Below is a small trained network, with its code and all its weights. Each question gives an input and a class and asks what happens when units are switched off, that is, made to give their printed mean instead of their output.

import numpy as np


def w(rows, s, z=0):
    codes = np.array(rows[::2]) - 128.0
    scale = np.full(codes.shape[1], s)
    scale[-1] = z or s
    return codes * scale


def f(y):
    return y / 2 * (1 + np.tanh(0.7978845608 * (y + 0.044715 * y**3)))


def log_softmax(a):
    a = a - a.max(-1, keepdims=True)
    return a - np.log(np.exp(a).sum(-1, keepdims=True))


def net(x, mask):
    res = np.array(x, float).reshape(1, 7) / 4 @ E
    y = f(res @ A[0][:, :-1].T + A[0][:, -1])
    res = res + np.where(mask, y, B[0][:, -1]) @ B[0][:, :-1]
    return log_softmax(res[-1] @ U[:, :-1].T + U[:, -1])


A, B = {}, {}
E = w([
[129,98,213,24,197,102,189],'x0',
[122,121,199,191,22,65,221],'x1',
[142,119,123,130,133,122,133],'x2',
[208,134,254,171,135,145,33],'x3',
[33,35,158,215,224,141,125],'x4',
[100,34,125,71,45,46,53],'x5',
[131,127,126,128,130,129,131],'x6',
],0.0073)
A[0] = w([
[169,206,124,163,180,157,194,110],'n0',
[69,173,39,49,103,102,214,103],'n1',
[135,210,137,154,203,158,217,108],'n2',
[71,96,147,82,63,68,55,82],'n3',
[183,200,122,172,181,146,197,139],'n4',
[63,98,188,182,77,137,181,50],'n5',
[125,120,198,28,164,123,190,68],'n6',
[202,147,204,151,154,129,70,81],'n7',
[238,241,92,38,87,98,144,87],'n8',
[217,163,113,68,58,144,149,129],'n9',
[114,153,191,189,67,61,205,156],'n10',
[140,141,87,100,142,172,52,119],'n11',
[82,93,145,201,192,126,148,27],'n12',
[148,141,85,100,194,167,73,108],'n13',
[145,167,214,137,135,185,107,28],'n14',
[98,118,98,97,133,67,64,50],'n15',
[109,132,160,170,76,95,187,76],'n16',
[110,135,222,2,153,138,190,80],'n17',
[90,76,140,183,184,113,131,67],'n18',
[121,117,68,78,196,169,59,141],'n19',
[94,149,89,173,85,156,97,3],'n20',
[66,123,42,103,141,107,177,137],'n21',
[192,154,203,118,116,142,72,62],'n22',
[86,102,107,101,120,85,84,128],'n23',
[74,63,167,200,130,144,161,13],'n24',
[167,125,213,162,146,139,52,72],'n25',
[116,155,155,148,118,209,179,104],'n26',
[135,116,219,58,181,102,155,102],'n27',
[171,130,157,145,43,120,207,70],'n28',
[134,166,63,212,83,144,87,24],'n29',
[57,94,55,107,148,144,197,145],'n30',
[140,59,113,79,88,76,89,86],'n31',
[82,98,130,183,196,90,112,56],'n32',
[62,59,144,192,170,126,134,44],'n33',
[131,126,164,197,84,76,205,85],'n34',
[125,122,156,176,75,116,166,77],'n35',
[192,114,196,149,128,139,63,57],'n36',
[188,211,109,84,77,107,136,39],'n37',
[83,146,63,104,139,153,220,170],'n38',
[127,70,128,98,105,72,74,81],'n39',
[105,59,95,95,94,89,115,120],'n40',
[192,195,130,99,64,81,166,62],'n41',
[141,175,71,203,61,144,77,47],'n42',
[135,75,136,82,95,69,100,78],'n43',
[117,120,88,92,186,175,62,138],'n44',
[101,117,189,173,62,106,196,104],'n45',
[122,148,81,225,59,152,56,84],'n46',
],0.0074,0.0014)
B[0] = w([
[113,94,184,120,69,210,91,185],'n0',
[169,164,179,208,122,72,157,222],'n1',
[126,95,165,132,60,190,93,192],'n2',
[139,102,176,138,65,187,124,178],'n3',
[109,65,172,120,46,224,86,187],'n4',
[137,168,129,78,169,124,94,158],'n5',
[121,49,2,158,169,156,185,184],'n6',
[181,166,150,190,82,92,170,181],'n7',
[22,139,163,147,168,84,61,254],'n8',
[33,116,155,141,184,93,75,213],'n9',
[181,136,102,68,150,144,118,193],'n10',
[147,133,124,109,166,128,126,170],'n11',
[55,134,156,126,141,113,81,162],'n12',
[155,162,127,65,149,159,119,181],'n13',
[150,124,143,161,96,124,143,160],'n14',
[146,129,139,117,103,153,129,152],'n15',
[173,152,112,74,137,126,118,163],'n16',
[116,44,30,168,174,138,170,196],'n17',
[63,143,147,140,143,102,88,159],'n18',
[170,179,116,51,160,133,129,196],'n19',
[136,92,91,153,148,122,155,149],'n20',
[193,184,148,183,87,74,176,187],'n21',
[142,153,141,195,137,85,156,178],'n22',
[130,141,158,124,98,150,127,153],'n23',
[83,155,131,96,181,95,88,156],'n24',
[172,183,141,188,105,72,181,178],'n25',
[129,112,149,118,124,142,109,152],'n26',
[126,91,53,162,144,120,151,177],'n27',
[128,169,125,73,152,129,122,185],'n28',
[120,81,42,140,138,134,167,178],'n29',
[152,176,174,174,101,91,156,188],'n30',
[124,109,163,139,87,185,95,171],'n31',
[71,142,158,125,162,109,88,158],'n32',
[60,159,153,146,154,83,87,168],'n33',
[172,157,100,41,138,150,128,175],'n34',
[167,133,110,95,162,136,121,155],'n35',
[157,173,135,178,108,99,179,173],'n36',
[41,138,148,136,160,84,84,203],'n37',
[176,145,162,174,77,115,168,193],'n38',
[131,116,157,131,80,174,118,162],'n39',
[137,130,166,146,79,167,129,165],'n40',
[88,151,140,109,187,123,92,204],'n41',
[121,73,67,143,164,129,147,188],'n42',
[125,107,138,131,111,176,116,163],'n43',
[202,187,124,42,170,122,130,184],'n44',
[174,155,105,61,153,148,132,173],'n45',
[125,56,21,134,177,135,178,192],'n46',
],0.0075,0.0097)
U = w([
[34,159,167,129,163,66,83,251],'0',
[203,192,168,202,82,58,202,84],'1',
[204,185,118,2,156,137,131,57],'2',
[121,21,45,159,151,135,187,87],'3',
[126,86,190,124,25,225,105,142],'4',
],0.011,0.0012)

Each question gives the input, the list of numbers given to net, and the class t.
The units are the neurons (one row each of A and B). Each row of codes is followed by its name. A weight is (code - 128) times the scale printed after its matrix; where a second scale follows, it is the last column's (A, B and U).
mask holds one flag per neuron, in row order. A switched-off neuron (its flag False) gives its mean, the last column of its row in B, instead of its output. The means were averaged over made-up inputs and are rounded, as every weight is.
A unit's drop is (log p(t) with every unit on - log p(t) with that unit switched off) / (log p(t) with every unit on - log p(t) with every unit switched off).
The circuit of an input: a set's keep is (log p(t) with only the set's units on - log p(t) with every unit switched off) / (log p(t) with every unit on - log p(t) with every unit switched off). Starting from the 12 units with the biggest drops (on a tie, the unit counted first), units are removed one at a time, each time the one whose removal leaves the highest keep (on an exact tie, the one counted first), for as long as the keep stays at least 0.8.
circuit, biggest first: the units of the circuit, biggest drop first
top k neurons: the k neurons with the biggest drops, biggest first
drop when u is switched off: that unit's drop, to one decimal
input [-8,1,-4,4,-6,3,0], class 3: circuit, biggest first	n46
input [3,-8,6,1,-8,-3,-1], class 0: top 3 neurons	n8; n9; n37
input [7,-5,-8,-7,7,-8,8], class 4: circuit, biggest first	n2; n0
input [5,-2,-4,3,-4,-2,-6], class 3: circuit, biggest first	n17; n6
input [4,-2,-1,5,-6,7,-7], class 4: top 4 neurons	n3; n31; n39; n43
input [-5,0,-4,-5,-4,-6,-7], class 4: top 3 neurons	n4; n0; n2
input [-4,-4,7,6,-5,-8,1], class 4: top 2 neurons	n4; n0
input [-3,-7,2,7,-3,-5,2], class 1: top 2 neurons	n7; n25
input [-3,5,1,-6,-4,7,-7], class 4: top 2 neurons	n3; n31
input [0,-8,0,2,7,2,-8], class 2: top 2 neurons	n44; n19
input [-4,-4,-6,-7,-6,3,-7], class 1: top 2 neurons	n1; n21
input [3,7,4,5,-7,2,0], class 0: top 2 neurons	n8; n9
input [-3,-2,-5,4,-6,-8,0], class 4: top 2 neurons	n4; n0
input [3,-4,2,-6,-4,-5,-6], class 1: circuit, biggest first	n1
input [5,-6,-3,-3,4,-6,1], class 2: top 3 neurons	n44; n19; n13
input [8,-7,7,6,3,-2,6], class 3: top 2 neurons	n17; n6
input [8,1,5,-8,2,-6,2], class 1: top 2 neurons	n30; n1
input [-5,1,-1,-5,4,1,3], class 1: drop when n38 is switched off	0.1
input [-1,7,-3,-7,-8,-1,3], class 0: drop when n41 is switched off	0.1
input [-8,5,-7,6,1,-3,-2], class 3: circuit, biggest first	n46
input [-7,-5,-4,-2,2,-2,8], class 3: drop when n29 is switched off	0.2
